Below are the code and all the weights of a small trained network. Each question names an input and a class and asks about switching units off, where a switched-off unit gives its printed mean instead of its output.

import numpy as np


def w(rows, s, z=0):
    codes = np.array(rows[::2]) - 128.0
    scale = np.full(codes.shape[1], s)
    scale[-1] = z or s
    return codes * scale


def norm(h):
    return h / np.sqrt((h * h).mean(-1, keepdims=True) + 1e-5)


def f(y):
    return y / 2 * (1 + np.tanh(0.7978845608 * (y + 0.044715 * y**3)))


def log_softmax(a):
    a = a - a.max(-1, keepdims=True)
    return a - np.log(np.exp(a).sum(-1, keepdims=True))


def net(x, mask):
    res = np.array(x, float).reshape(1, 6) / 4 @ E
    u = 0
    for l in range(3):
        y = f(norm(res) @ A[l][:, :-1].T + A[l][:, -1])
        res = res + np.where(mask[u : u + 10], y, B[l][:, -1]) @ B[l][:, :-1]
        u += 10
    return log_softmax(norm(res)[-1] @ U[:, :-1].T + U[:, -1])


A, B = {}, {}
E = w([
[118,154,118,133,172,19,103,184,52,189,135,79],'x0',
[184,138,43,99,230,175,101,53,151,196,105,101],'x1',
[137,132,102,138,176,124,26,186,154,57,178,171],'x2',
[69,85,93,198,159,131,163,105,135,102,193,80],'x3',
[129,127,132,126,128,128,128,127,129,127,126,127],'x4',
[139,1,152,174,140,121,89,98,58,144,92,181],'x5',
],0.00043)
A[0] = w([
[109,146,106,166,179,139,7,194,163,57,175,184,76],'L0N1',
[95,120,143,173,153,151,136,128,139,132,154,128,1],'L0N2',
[149,44,111,144,131,131,91,104,36,142,87,175,10],'L0N3',
[116,124,167,126,142,120,111,119,155,136,125,113,134],'L0N4',
[75,50,97,219,176,125,183,109,144,95,224,36,65],'L0N5',
[99,137,200,174,70,103,186,196,97,98,164,186,31],'L0N6',
[76,142,207,184,60,98,161,187,121,100,149,181,85],'L0N7',
[207,170,45,122,230,177,100,73,133,202,111,131,49],'L0N8',
[139,90,154,134,78,223,142,54,247,63,105,177,69],'L0N9',
[54,139,163,134,63,149,203,46,113,212,41,79,70],'L0N10',
],0.0015,0.00044)
B[0] = w([
[206,76,129,92,148,91,222,132,131,126,181,132,253],'L0N1',
[156,145,116,87,111,108,123,124,118,140,96,152,91],'L0N2',
[106,161,167,152,150,144,124,127,186,129,152,119,200],'L0N3',
[136,124,113,142,120,131,128,137,132,131,126,124,130],'L0N4',
[125,214,71,129,102,97,114,80,118,128,64,213,232],'L0N5',
[107,98,91,81,103,120,80,72,154,108,87,70,197],'L0N6',
[136,88,77,83,109,131,91,71,147,92,101,54,223],'L0N7',
[82,65,123,86,64,107,92,102,167,78,111,64,238],'L0N8',
[122,152,82,112,170,163,123,203,9,133,125,107,217],'L0N9',
[197,89,115,103,165,105,160,157,136,98,210,150,206],'L0N10',
],0.0014,0.00054)
A[1] = w([
[142,29,172,197,145,131,90,95,55,141,92,202,9],'L1N1',
[119,249,81,79,95,139,191,187,189,94,192,62,149],'L1N2',
[152,141,82,102,221,178,93,80,167,208,98,105,21],'L1N3',
[229,164,231,29,92,146,55,186,140,188,37,163,116],'L1N4',
[85,157,145,171,160,16,90,183,76,211,156,79,5],'L1N5',
[99,142,155,131,79,141,238,79,81,204,73,113,3],'L1N6',
[81,130,76,184,145,130,139,91,145,103,132,134,68],'L1N7',
[82,150,143,164,159,13,100,169,88,209,142,77,32],'L1N8',
[149,144,68,121,230,172,106,74,167,210,119,115,9],'L1N9',
[132,41,151,174,116,126,124,101,76,116,132,183,86],'L1N10',
],0.0014,0.0003)
B[1] = w([
[98,210,171,141,149,136,103,149,201,183,124,101,250],'L1N1',
[116,125,216,172,168,131,51,109,152,223,71,151,252],'L1N2',
[91,94,132,133,52,94,118,133,136,50,118,90,170],'L1N3',
[32,162,25,243,134,75,190,55,111,86,181,165,243],'L1N4',
[182,135,90,71,152,240,133,129,87,87,72,154,210],'L1N5',
[192,110,116,141,178,99,116,182,167,75,197,148,122],'L1N6',
[131,167,139,115,87,88,141,134,103,145,121,171,136],'L1N7',
[180,149,96,84,143,247,111,134,80,75,72,157,217],'L1N8',
[100,113,156,107,33,94,116,142,131,50,118,112,172],'L1N9',
[131,188,152,107,137,119,98,145,166,187,106,109,214],'L1N10',
],0.0013,0.00045)
A[2] = w([
[159,111,97,103,175,94,60,169,161,82,173,175,122],'L2N1',
[93,157,74,168,123,112,126,86,130,94,119,175,112],'L2N2',
[102,131,178,130,76,107,130,180,98,101,118,140,19],'L2N3',
[177,112,150,124,106,115,208,92,121,183,110,92,136],'L2N4',
[128,31,167,183,167,122,92,112,93,165,84,156,109],'L2N5',
[138,164,151,120,129,95,99,138,147,138,110,144,200],'L2N6',
[95,107,180,111,80,94,117,170,97,94,121,74,147],'L2N7',
[111,222,155,91,137,131,138,149,179,145,125,94,143],'L2N8',
[108,104,144,136,96,253,162,129,167,100,163,167,94],'L2N9',
[135,139,167,130,76,125,124,159,109,101,111,172,4],'L2N10',
],0.0018,0.0003)
B[2] = w([
[163,71,210,123,98,131,253,148,140,146,173,95,255],'L2N1',
[87,158,117,161,71,70,217,120,76,194,138,154,194],'L2N2',
[132,107,34,122,179,133,118,47,169,150,133,81,114],'L2N3',
[138,71,158,125,162,107,113,229,166,48,242,174,152],'L2N4',
[89,246,141,124,112,190,105,135,224,159,149,111,226],'L2N5',
[101,74,117,171,133,227,170,88,134,151,161,97,170],'L2N6',
[160,83,53,81,104,184,77,49,214,112,93,94,183],'L2N7',
[88,61,179,226,153,179,41,104,149,186,117,196,133],'L2N8',
[211,189,89,71,214,70,56,163,10,164,31,89,134],'L2N9',
[121,119,60,124,209,110,151,74,150,158,138,63,97],'L2N10',
],0.0011,0.00053)
U = w([
[98,43,70,58,39,119,67,48,200,59,83,29,184],'0',
[211,188,83,63,207,198,99,188,3,120,37,131,199],'1',
[69,170,229,208,166,197,52,131,220,228,123,157,142],'2',
[211,47,194,107,155,84,226,209,156,92,244,152,101],'3',
[43,193,59,209,77,50,209,75,81,140,134,207,1],'4',
],0.0048,0.00084)

Each question gives the input, the list of numbers given to net, and the class t.
The units are the neurons (one row each of A and B). Each row of codes is followed by its name. A weight is (code - 128) times the scale printed after its matrix; where a second scale follows, it is the last column's (A, B and U).
mask holds one flag per neuron, layer by layer. A switched-off neuron (its flag False) gives its mean, the last column of its row in B, instead of its output. The means were averaged over made-up inputs and are rounded, as every weight is.
A unit's drop is (log p(t) with every unit on - log p(t) with that unit switched off) / (log p(t) with every unit on - log p(t) with every unit switched off).
The circuit of an input: a set's keep is (log p(t) with only the set's units on - log p(t) with every unit switched off) / (log p(t) with every unit on - log p(t) with every unit switched off). Starting from the 12 units with the biggest drops (on a tie, the unit counted first), units are removed one at a time, each time the one whose removal leaves the highest keep (on an exact tie, the one counted first), for as long as the keep stays at least 0.8.
circuit, biggest first: the units of the circuit, biggest drop first
k most important neurons: the k neurons with the biggest drops, biggest first
k most important neurons of layer l: the k neurons of layer l with the biggest drops, biggest first
input [-3,-7,2,-8,5,-4], class 4: 2 most important neurons : (L1N4, L0N8)
input [3,4,8,3,7,3], class 3: circuit, biggest first : (L0N1, L2N1)
input [-3,0,7,-7,8,-8], class 2: circuit, biggest first : (L1N2, L2N8)
input [-8,-4,8,6,6,-7], class 1: 2 most important neurons : (L2N9, L0N9)
input [4,0,6,-2,6,2], class 3: circuit, biggest first : (L2N1)
input [-6,2,3,3,-1,8], class 2: circuit, biggest first : (L1N1, L2N5)
input [-8,7,-5,7,-2,-5], class 1: 3 most important neurons of layer 0 : (L0N9, L0N6, L0N7)
input [4,-7,7,-2,3,0], class 0: 3 most important neurons : (L0N7, L0N6, L0N10)
input [2,6,5,-4,6,3], class 0: 2 most important neurons : (L0N8, L0N10)
input [2,6,7,7,-6,-5], class 3: 2 most important neurons of layer 1 : (L1N4, L1N1)
input [7,0,5,-7,8,-8], class 2: 4 most important neurons of layer 2 : (L2N8, L2N9, L2N6, L2N1)
input [-8,-2,8,1,3,5], class 1: 2 most important neurons : (L2N9, L0N9)
input [5,8,8,5,-8,2], class 0: circuit, biggest first : (L0N8, L1N9)
input [7,4,-4,5,3,6], class 1: 3 most important neurons : (L1N8, L1N5, L1N2)
input [0,5,-3,-6,-8,2], class 4: 4 most important neurons : (L1N4, L0N7, L0N6, L0N1)
input [1,-1,-5,-2,-3,-7], class 2: circuit, biggest first : (L1N2)
input [-6,0,-7,-8,-5,0], class 4: 2 most important neurons : (L1N4, L0N1)
input [2,3,6,6,3,-7], class 2: 4 most important neurons : (L1N2, L1N4, L0N10, L2N8)
input [3,1,7,5,6,7], class 2: circuit, biggest first : (L1N1, L2N5)
input [-2,7,4,-4,-4,-2], class 0: circuit, biggest first : (L0N8)
input [5,-4,1,-2,0,2], class 1: 2 most important neurons : (L1N8, L0N8)
input [-8,7,-7,6,1,5], class 1: circuit, biggest first : (L0N9, L2N9)
input [-1,-5,-8,6,1,-1], class 3: 2 most important neurons : (L0N10, L1N4)
input [-6,-4,-5,8,4,8], class 2: 2 most important neurons of layer 0 : (L0N1, L0N8)
input [5,6,0,-4,-5,7], class 2: 2 most important neurons of layer 0 : (L0N7, L0N6)
input [7,-6,-8,-2,-3,-2], class 3: 2 most important neurons : (L0N10, L2N4)
input [7,8,-6,-3,6,2], class 0: 2 most important neurons of layer 1 : (L1N3, L1N9)
input [0,-4,-2,1,0,-3], class 0: circuit, biggest first : (L0N7)
